Moves between objects:
Rer ! Zas
Rer @ Dil
Rer § Pul
Rer * Zak
Rer $ Gek
Mal ! Lov
Mal @ Kov
Mal * Mef
Mal $ Kod
Zir ! Miv
Zir @ Did
Zir § Tam
Zir * Naz
Zir $ Zib
Piv ! Sez
Piv @ Nov
Piv § Fev
Piv * Nep
Piv $ Kem
Dud ! Did
Dud @ Roz
Dud § Mep
Dud * Lop
Dud $ Tam
Nop ! Zug
Nop @ Pel
Nop § Fet
Nop * Kul
Nop $ Zuf
Sib ! Dal
Sib @ Zug
Sib § Zuf
Sib * Gez
Sib $ Vuz
Luk ! Geb
Luk @ Rep
Luk § Voz
Luk * Pob
Luk $ Zif
Did ! Mik
Did @ Mig
Did § Lop
Did * Zir
Did $ Naz
Fel ! Dud
Fel @ Lov
Fel § Kod
Fel * Mep
Fel $ Las
Zib ! Fet
Zib @ Naz
Zib § Lov
Zib * Roz
Zib $ Dud
Naz ! Geg
Naz @ Zir
Naz § Vak
Naz * Zib
Naz $ Roz
Rep @ Tuk
Rep § Kom
Rep * Luk
Rep $ Pob
Ved ! Kov
Ved @ Bam
Saz ! Ses
Saz @ Nit
Saz § Tur
Saz * Zos
Saz $ Les
Dek ! Zop
Dek @ Vog
Dek § Nop
Dek * Zug
Dek $ Sib
Les ! Fev
Les @ Zos
Les § Lel
Les * Sar
Les $ Lub
Fev ! Nep
Fev @ Sek
Fev § Sar
Fev * Maz
Fev $ Nit
Lub ! Nit
Lub @ Sar
Lub § Non
Lub * Zom
Lub $ Tur
Pav ! Dov
Pav @ Ref
Pav § Zet
Pav * Dil
Pav $ Rer
Sak ! Tuk
Sak @ Zif
Sak § Reg
Sak * Nek
Sak $ Kom
Roz ! Mig
Roz @ Zib
Roz § Fel
Roz * Dud
Roz $ Lop
Miv ! Pel
Miv @ Mik
Miv § Naz
Miv * Geg
Miv $ Fet
Pel ! Dek
Pel @ Vuz
Pel § Geg
Pel * Nop
Pel $ Kul
Nit ! Mis
Nit @ Maz
Nit § Zom
Nit * Saz
Nit $ Zos
Ses ! Nov
Ses @ Mis
Ses § Zos
Ses * Sek
Ses $ Fev
Sek ! Piv
Sek @ Ses
Sek § Les
Sek * Fev
Sek $ Maz
Dal ! Rer
Dal @ Zet
Dal § Gez
Dal * Pul
Dal $ Vog
Lov ! Roz
Lov @ Vak
Lov § Mef
Lov * Fel
Lov $ Mep
Vid ! Ton
Vid @ Pov
Vid § Ses
Vid * Nov
Vid $ Piv
Zak ! Non
Zak @ Rer
Zak § Vog
Zak * Gek
Zak $ Zop
Vog ! Gek
Vog @ Pul
Vog § Pel
Vog * Dek
Vog $ Zug
Zas ! Lub
Zas @ Lel
Zas § Zak
Zas * Non
Zas $ Ref
Vuz ! Vog
Vuz @ Gez
Vuz § Miv
Vuz * Pel
Vuz $ Nop
Maz ! Kem
Maz @ Fev
Maz § Lub
Maz * Nit
Maz $ Saz
Mef ! Fel
Mef @ Mal
Mef * Kod
Mef $ Bam
Gez ! Pul
Gez @ Sib
Gez § Mik
Gez * Vuz
Gez $ Pel
Fal @ Gak
Fal § Sak
Fal * Tuk
Fal $ Rep
Tam ! Naz
Tam @ Lop
Tam § Kov
Tam * Vak
Tam $ Lov
Kom ! Luk
Kom @ Nek
Kom § Far
Kom * Voz
Kom $ Pup
Fet ! Kul
Fet @ Geg
Fet § Roz
Fet * Mig
Fet $ Did
Lop ! Zir
Lop @ Dud
Lop § Las
Lop * Tam
Lop $ Vak
Bam ! Las
Bam @ Kod
Bam * Ved
Lel ! Sar
Lel @ Dov
Lel § Rer
Lel * Zas
Lel $ Non
Sar ! Maz
Sar @ Les
Sar § Zas
Sar * Lub
Sar $ Zom
Vak ! Zib
Vak @ Tam
Vak § Mal
Vak * Lov
Vak $ Fel
Mep ! Lop
Mep @ Fel
Mep § Bam
Mep * Las
Mep $ Kov
Ton ! Kom
Ton @ Reg
Ton § Nov
Ton * Far
Ton $ Sez
Mik ! Vuz
Mik @ Zuf
Mik § Zir
Mik * Miv
Mik $ Geg
Pup ! Zif
Pup @ Voz
Pup § Dit
Pup * Gor
Pup $ Reg
Zom ! Saz
Zom @ Lub
Zom § Ref
Zom * Tur
Zom $ Dov
Ref ! Tur
Ref @ Non
Ref § Zop
Ref * Pav
Ref $ Dil
Zos ! Sek
Zos @ Saz
Zos § Dov
Zos * Les
Zos $ Sar
Sez ! Pup
Sez @ Far
Sez § Nep
Sez * Dit
Sez $ Pov
Dov ! Les
Dov @ Tur
Dov § Dil
Dov * Lel
Dov $ Zas
Far ! Voz
Far @ Ton
Far § Piv
Far * Sez
Far $ Dit
Pul ! Zak
Pul @ Dal
Pul § Vuz
Pul * Vog
Pul $ Dek
Pob ! Gak
Pob @ Luk
Pob § Pup
Pob * Zif
Pob $ Sak
Zet ! Dil
Zet @ Zop
Zet § Sib
Zet * Dal
Zet $ Pul
Zug ! Zet
Zug @ Dek
Zug § Kul
Zug * Sib
Zug $ Gez
Gak @ Geb
Gak § Zif
Gak * Fal
Gak $ Tuk
Gor ! Sak
Gor @ Pup
Gor § Pov
Gor * Reg
Gor $ Ton
Zif ! Fal
Zif @ Pob
Zif § Gor
Zif * Sak
Zif $ Nek
Dit ! Gor
Dit @ Sez
Dit § Kem
Dit * Pov
Dit $ Vid
Geb § Pob
Geb * Gak
Geb $ Fal
Kov ! Vak
Kov @ Las
Kov * Mal
Kov $ Mef
Pov ! Reg
Pov @ Dit
Pov § Mis
Pov * Vid
Pov $ Nov
Tuk @ Fal
Tuk § Nek
Tuk * Rep
Tuk $ Luk
Kem ! Pov
Kem @ Nep
Kem § Nit
Kem * Mis
Kem $ Ses
Geg ! Nop
Geg @ Miv
Geg § Zib
Geg * Fet
Geg $ Mig
Kul ! Sib
Kul @ Nop
Kul § Mig
Kul * Zuf
Kul $ Mik
Kod ! Mep
Kod @ Mef
Kod * Bam
Kod $ Ved
Gek ! Ref
Gek @ Zak
Gek § Dek
Gek * Zop
Gek $ Zet
Tur ! Zos
Tur @ Zom
Tur § Pav
Tur * Dov
Tur $ Lel
Non ! Zom
Non @ Zas
Non § Gek
Non * Ref
Non $ Pav
Nek ! Rep
Nek @ Sak
Nek § Ton
Nek * Kom
Nek $ Voz
Mis ! Vid
Mis @ Kem
Mis § Saz
Mis * Ses
Mis $ Sek
Voz ! Pob
Voz @ Kom
Voz § Sez
Voz * Pup
Voz $ Gor
Nov ! Far
Nov @ Vid
Nov § Sek
Nov * Piv
Nov $ Nep
Las ! Tam
Las @ Mep
Las § Ved
Las * Kov
Las $ Mal
Zuf ! Gez
Zuf @ Kul
Zuf § Did
Zuf * Mik
Zuf $ Miv
Mig ! Zuf
Mig @ Fet
Mig § Dud
Mig * Did
Mig $ Zir
Zop ! Pav
Zop @ Gek
Zop § Zug
Zop * Zet
Zop $ Dal
Reg ! Nek
Reg @ Gor
Reg § Vid
Reg * Ton
Reg $ Far
Dil ! Lel
Dil @ Pav
Dil § Dal
Dil * Rer
Dil $ Zak
Nep ! Dit
Nep @ Piv
Nep § Maz
Nep * Kem
Nep $ Mis

The rows follow the links: the fewer symbols apart two objects are, the more alike their rows tend to be.

Each row is also shifted at random along 3 hidden directions that mean nothing.

Some objects, each with a row of numbers:
Lov: 38 4 3 -45 42 10 -27 -16 26 -70 -5 -21 24 -3 13 3 -35 27 -10 -68 32 -52 -1 -6 -9 -6 -8 47 3 1 16 -28 2 22 -23 -12 -38 -27 3 14 -60 12 1 -4 49 -7 11 0 -41 -25 -48 23 6 17 19 -5 9 -34
Mig: -45 -6 -29 -35 30 63 -13 16 42 -49 -7 29 7 -37 -33 1 20 0 4 25 18 1 46 -15 -20 23 -31 -4 -57 -5 28 -30 14 36 9 24 -49 -36 92 42 -61 24 21 -46 -27 18 7 -27 17 -37 23 60 -20 84 25 -54 -38 22
Rep: 60 -12 -3 41 -37 -39 15 -7 -38 76 9 16 -31 23 10 -1 17 -22 8 65 -44 43 -29 4 9 -2 16 -29 12 0 -25 22 -9 -29 13 -3 26 38 -38 -20 80 -32 -20 23 -22 -12 -19 8 11 36 32 -44 8 -37 -11 18 2 29
Maz: 90 13 16 3 -6 -10 -38 -10 28 -44 8 -79 12 7 9 -23 -35 33 5 -79 16 25 -5 15 6 15 1 1 19 13 10 -34 -20 9 -48 48 63 30 31 41 53 -4 6 21 -3 28 6 15 11 25 -32 -2 13 19 8 -28 -16 -42
Zif: -35 0 8 37 -43 -29 -9 -6 -34 70 8 11 -36 38 -12 -7 24 -20 18 45 -38 46 -6 12 17 33 16 -41 -7 -2 -21 24 5 -7 24 17 48 32 -22 -11 46 -16 -20 3 -44 20 -4 4 36 41 31 -26 -5 -27 -4 13 -19 22
Kom: 107 -30 -41 60 -39 12 83 39 -41 75 2 34 -19 -47 -13 -2 54 -37 10 111 -35 68 6 -6 6 -43 8 -48 17 -9 -11 45 -15 -40 5 3 10 3 17 -13 93 -12 15 17 -34 -31 -25 -15 34 2 64 -28 -21 -5 -39 5 12 53
Zop: -76 -12 -7 9 -5 -23 28 -9 -27 53 3 49 -9 12 25 24 13 -17 -5 55 -12 -30 -33 -6 0 -20 16 10 11 -11 -16 36 -4 -22 18 -55 -59 -8 -66 -36 2 -20 -19 14 23 -44 -16 -1 -34 0 13 -28 5 -45 -9 47 27 25
Dov: 25 -5 10 -10 7 -39 -28 -36 1 -10 -4 -34 12 21 53 -2 -24 22 -8 -21 6 -18 -58 1 -11 -22 9 32 40 14 2 -15 -22 -15 -43 -25 -18 34 -35 13 68 -33 -29 40 40 -32 -15 13 -46 32 -27 -30 42 -32 11 13 21 -30
Zib: 10 2 -13 -35 39 50 3 20 34 -74 -9 -11 27 -43 -16 -5 -15 14 -8 -33 30 -24 37 -6 -5 -5 -16 19 -19 -8 19 -20 2 27 -5 11 -31 -41 53 19 -64 26 28 -27 17 -1 15 -8 -6 -40 -24 40 -14 52 14 -30 -5 -6
Kem: 72 7 1 39 -10 21 54 58 -7 -23 0 -64 31 -38 -22 -14 -9 25 0 -58 16 37 41 14 22 -35 8 -22 43 0 -15 9 -19 -11 -15 45 102 -13 32 -12 23 29 50 4 11 9 19 10 44 -15 -27 9 -33 -14 -41 -6 14 -31
Vid: -15 -13 -30 22 -20 43 1 30 14 -8 17 -16 -7 -42 -32 -24 35 -7 19 31 -12 75 40 3 6 18 -17 -49 -26 3 20 -24 -3 7 -8 68 46 5 96 42 46 10 31 -10 -60 32 -2 -17 58 7 41 16 -30 66 -6 -55 -48 19
Dil: -81 -11 -5 -12 6 -35 -33 -45 7 33 -1 23 -17 29 44 7 1 -12 2 50 -16 -13 -52 -14 -26 3 3 19 2 4 13 -7 -5 -8 -12 -45 -70 39 -33 8 49 -37 -47 25 4 -28 -30 0 -41 30 18 -34 46 -14 24 13 -2 19
Fal: -69 -3 2 46 -39 -35 19 4 -38 62 5 -1 -23 18 9 -3 11 -8 4 37 -30 37 -23 7 11 -12 24 -25 35 5 -23 28 -11 -32 1 -2 45 29 -45 -28 76 -23 -16 27 -5 -8 -14 11 18 27 15 -47 -2 -49 -25 24 12 14
Pav: -56 -1 11 -5 3 -49 -14 -31 -14 29 -5 2 -2 36 46 6 -17 3 -5 6 -11 -33 -53 0 -3 -7 12 26 25 6 -10 5 -4 -17 -15 -42 -28 27 -62 -18 32 -33 -40 27 33 -28 -17 22 -45 31 -11 -34 37 -50 7 37 30 -5
Zir: 123 23 15 -35 28 27 -34 -7 19 -47 -5 -1 14 8 -19 0 -21 9 -7 -60 22 -34 28 -6 1 39 -16 14 -32 6 10 -20 26 38 13 16 -2 -27 17 4 -103 28 18 -40 6 34 20 -3 5 -23 -27 36 -7 23 17 -21 -17 -21
Tam: -32 -15 -32 -42 45 54 2 17 44 -80 -14 -6 40 -56 7 0 -8 20 -10 -17 44 -31 18 -15 -23 -36 -29 31 -12 -2 26 -30 -10 26 -25 3 -60 -42 65 37 -26 20 21 -12 25 -23 8 -8 -34 -38 -11 36 -4 72 16 -34 0 -11
Zet: -94 0 7 3 -5 -30 -10 -27 -28 49 3 53 -24 41 7 13 5 -19 3 43 -27 -29 -25 -3 -1 15 17 8 -13 -4 -12 18 19 -2 26 -42 -46 10 -63 -28 -20 -19 -37 1 -5 -6 -8 4 -22 7 17 -22 18 -40 12 31 11 22
Sar: -30 4 13 -1 4 -28 -29 -17 21 -39 -2 -77 28 14 37 -13 -48 30 -8 -68 17 -1 -33 6 -2 -12 8 27 49 16 0 -26 -30 -7 -52 6 36 30 -6 19 57 -13 -6 31 30 -2 -4 26 -19 28 -43 -10 32 -14 -2 -6 10 -44
Ton: 96 -6 -17 43 -37 9 38 34 -18 42 8 9 -17 -15 -26 -11 37 -18 12 44 -36 56 27 9 20 6 6 -46 -4 1 -14 22 0 -6 21 33 59 1 24 -7 34 7 21 -1 -42 18 1 -7 61 3 38 -6 -30 9 -26 -7 -18 27
Sek: -62 9 0 -4 -2 12 -60 -9 45 -54 15 -68 7 -6 -13 -30 -8 19 9 -61 8 50 9 10 -3 35 -12 -17 -12 20 26 -60 -10 23 -37 74 72 32 78 64 42 6 12 -5 -36 48 16 4 32 19 -8 15 1 66 15 -60 -53 -26
Non: 7 4 16 -12 1 -65 -38 -46 -7 14 0 -11 -3 50 42 1 -28 8 -1 -19 -4 -31 -62 3 -7 4 15 30 28 9 -4 -10 -11 -12 -25 -40 -21 37 -68 -4 36 -39 -52 40 27 -22 -16 20 -49 32 -25 -37 52 -51 14 32 17 -15
Zom: 58 9 28 -7 0 -52 -37 -40 11 -19 -5 -63 16 34 45 -2 -43 27 -9 -66 11 -23 -50 12 -2 -13 12 41 50 17 -10 -19 -19 -12 -48 -14 19 36 -39 16 56 -28 -33 46 42 -16 -3 21 -39 36 -44 -26 42 -39 6 16 18 -39
Gak: -114 -12 -12 38 -38 -23 17 6 -23 57 9 -5 -13 9 14 -4 23 -16 14 54 -22 46 -25 7 6 -9 13 -26 19 5 -14 22 -16 -27 -9 2 26 32 -18 3 94 -28 -14 26 -18 -17 -16 5 16 41 29 -38 10 -23 -16 10 4 17
Zuf: -14 5 -7 -4 13 48 33 31 -3 -9 -2 51 -3 -35 -43 14 19 -16 -7 16 3 -12 48 -8 5 3 -7 -11 -34 -16 -11 23 31 14 39 -1 -16 -49 24 -19 -97 33 29 -43 -13 15 17 -23 25 -42 20 33 -41 23 -4 1 -2 21
Pup: 2 -18 -21 55 -41 15 52 41 -29 60 12 22 -21 -30 -27 2 50 -28 10 66 -28 62 22 6 13 -4 9 -50 -2 -3 -19 31 -9 -17 22 24 45 4 13 -15 51 4 14 4 -41 10 -5 -8 50 4 46 -12 -30 -6 -27 -3 -8 30
Dit: 50 10 -2 38 -36 10 23 30 -17 13 8 -22 -9 -13 -41 -14 18 -6 10 -1 -16 53 36 18 22 17 3 -42 -5 -3 -17 14 7 -3 17 51 89 9 35 -5 12 19 32 -13 -49 36 12 -4 63 -2 18 8 -32 6 -22 -11 -22 5
Sib: -29 -10 -14 1 -1 11 25 9 -22 43 -3 78 -23 -8 -18 21 38 -35 -2 73 -17 -26 22 -8 -1 11 6 -16 -37 -16 -8 29 22 1 53 -37 -54 -28 -15 -40 -65 3 3 -23 -14 -10 -4 -13 2 -23 33 10 -17 -6 -1 21 8 44
Zak: -70 0 17 -5 -2 -44 -14 -30 -16 44 -4 37 -18 39 32 20 -9 -10 -2 26 -13 -39 -44 -5 -7 1 17 14 10 -3 -10 12 2 -15 14 -51 -41 18 -70 -24 6 -23 -41 16 25 -21 -15 11 -41 24 -3 -27 28 -53 8 36 15 9
Pov: -11 8 -1 22 -31 23 -12 17 9 1 12 -21 -13 -4 -42 -23 21 -10 14 -5 -19 60 42 10 14 42 -3 -52 -27 7 8 -9 7 14 10 66 81 16 61 22 10 16 20 -17 -66 54 10 -8 63 10 23 15 -28 37 -7 -41 -42 4

Start, symbols taken left to right, then the object you end at.
Answers are names.
55 -7 4 0 2 -18 -3 -4 15 -37 2 -72 35 -13 43 -13 -34 36 -4 -53 22 -3 -37 5 -8 -41 3 26 49 14 11 -24 -43 -18 -54 9 30 25 9 24 78 -11 0 38 40 -23 -8 12 -27 15 -31 -12 28 -12 -4 -4 22 -41
! @: Sek
-29 9 1 -3 3 20 20 11 -21 29 -2 67 -23 -1 -33 27 24 -27 3 37 -10 -27 36 -7 9 25 2 -9 -38 -18 -9 27 37 13 57 -15 -29 -32 -22 -41 -96 19 10 -36 -15 8 14 -13 16 -28 16 15 -28 -5 -1 12 -1 27
§ ! §: Geg
83 6 -5 -29 33 44 -6 11 32 -57 -10 -3 24 -35 -14 -1 -8 11 -8 -34 35 -28 38 -7 -3 0 -20 17 -23 -3 15 -17 4 23 5 5 -25 -44 43 12 -67 32 26 -28 15 12 20 -12 -9 -43 -12 39 -13 45 11 -26 -3 -11
! !: Nop
23 -5 4 -5 5 -41 -17 -32 -10 28 -5 3 -5 30 50 7 -16 6 -2 17 -3 -26 -61 -6 -8 -19 9 28 29 6 -7 3 -12 -17 -21 -44 -43 27 -59 -2 47 -37 -48 38 35 -35 -11 12 -57 31 -11 -33 42 -47 8 33 23 -3
§ §: Zug
-43 30 39 -12 2 0 -15 -1 -24 17 -1 48 -28 40 -49 24 2 -17 -2 -35 -8 -38 34 5 24 57 1 -6 -38 -7 -20 22 49 19 72 -9 20 -25 -54 -57 -147 31 2 -55 -16 51 26 1 28 -17 -14 20 -35 -34 1 30 3 2
@ $ §: Fet
2 -14 -9 -19 5 -46 -32 -46 -7 41 0 40 -21 46 42 14 13 -15 2 54 -19 -27 -59 -10 -17 9 5 19 -6 -1 3 -1 -2 -10 -7 -49 -74 35 -44 8 45 -48 -51 21 0 -32 -29 0 -45 33 21 -35 50 -25 29 18 4 24
@ §: Dal
-118 -8 0 -6 -4 -19 -5 -16 -19 50 -1 67 -31 27 10 17 20 -24 -2 62 -25 -25 -20 -8 -9 19 10 5 -24 -10 -11 20 17 0 29 -38 -66 5 -45 -22 -24 -16 -31 2 -7 -11 -13 -3 -20 -2 31 -14 14 -20 11 22 3 38
@ * @: Zet
36 -8 -18 58 -33 33 94 71 -27 32 15 -14 11 -57 -42 -8 22 -4 4 19 -8 50 51 14 30 -41 8 -49 32 -10 -31 46 -14 -28 18 30 83 -23 23 -33 28 28 56 -1 -13 1 2 -8 62 -20 18 0 -54 -5 -50 7 20 12
$ $ *: Piv
-73 -18 -33 -7 1 38 23 13 -8 32 -6 86 -26 -22 -20 22 49 -40 -1 98 -22 0 26 -14 -10 19 -9 -12 -54 -21 12 22 25 11 45 -19 -72 -27 23 -12 -50 4 9 -32 -35 -4 -4 -21 11 -32 57 22 -18 34 9 -2 -11 53
* §: Miv
121 -12 -19 17 -4 22 37 26 17 -39 1 -67 35 -48 14 -17 -7 24 5 -20 18 35 4 9 -1 -47 -5 -12 42 6 8 -12 -41 -15 -53 44 40 -2 59 33 87 5 30 23 13 -24 -1 -1 11 4 -5 1 -3 31 -15 -29 5 -17
$ $ !: Sek
12 16 36 -10 -1 -34 -53 -20 25 -46 -1 -87 20 30 21 -20 -44 37 0 -97 15 2 -23 4 0 4 4 17 31 16 5 -41 -16 1 -45 27 63 37 -1 37 45 -14 -6 23 18 21 10 23 -14 31 -48 -5 28 -5 8 -8 -8 -62
! *: Fev
62 16 40 -2 -3 -71 -30 -47 -39 58 -2 30 -24 81 27 17 -19 -15 -9 -13 -18 -55 -52 5 4 22 27 16 20 2 -25 27 18 -15 25 -62 -16 25 -120 -53 -35 -28 -46 16 29 -10 3 15 -38 22 -23 -43 30 -93 9 67 25 -9
* @ $ @: Zop
4 15 23 -10 1 -14 -9 -20 -27 51 -5 69 -30 41 -17 25 14 -39 -5 35 -25 -39 3 -1 2 40 4 -7 -29 -13 -11 26 41 14 60 -36 -32 -7 -60 -43 -88 4 -23 -20 -14 17 9 0 -5 -7 15 -3 -4 -38 5 41 2 30
§ * *: Mik
71 16 20 23 -17 3 1 26 7 -27 9 -56 4 1 -32 -22 -11 14 6 -68 -1 41 31 13 20 22 3 -26 10 3 -4 -10 -2 8 -5 57 106 6 39 10 6 23 28 -2 -24 40 14 4 51 11 -20 3 -20 15 -20 -19 -14 -25
! *: Pov
48 -1 -13 42 -39 10 22 25 -17 47 12 10 -27 -5 -33 -9 37 -21 12 43 -27 59 24 2 13 24 7 -56 -16 -2 -12 14 3 -8 24 43 59 19 19 -5 33 0 11 -12 -56 29 -2 -3 60 7 36 -5 -25 5 -17 -11 -21 23
$ $: Dit
22 10 16 -16 3 -45 -57 -35 21 -32 3 -59 17 35 42 -15 -36 30 -2 -66 10 -8 -54 6 -12 2 4 33 26 16 5 -36 -17 -3 -50 3 21 48 -19 27 64 -25 -31 33 25 -2 -7 26 -38 40 -41 -21 46 -12 15 -8 0 -39
* @ §: Non
49 -4 18 -8 9 -60 -24 -42 -7 14 -7 -14 1 35 55 4 -26 10 -2 -15 -2 -30 -66 2 -5 -17 9 30 42 4 -11 -5 -17 -21 -30 -43 -24 33 -63 3 56 -40 -39 47 40 -35 -14 18 -47 35 -19 -35 44 -52 17 26 25 -23
* $ @: Ref
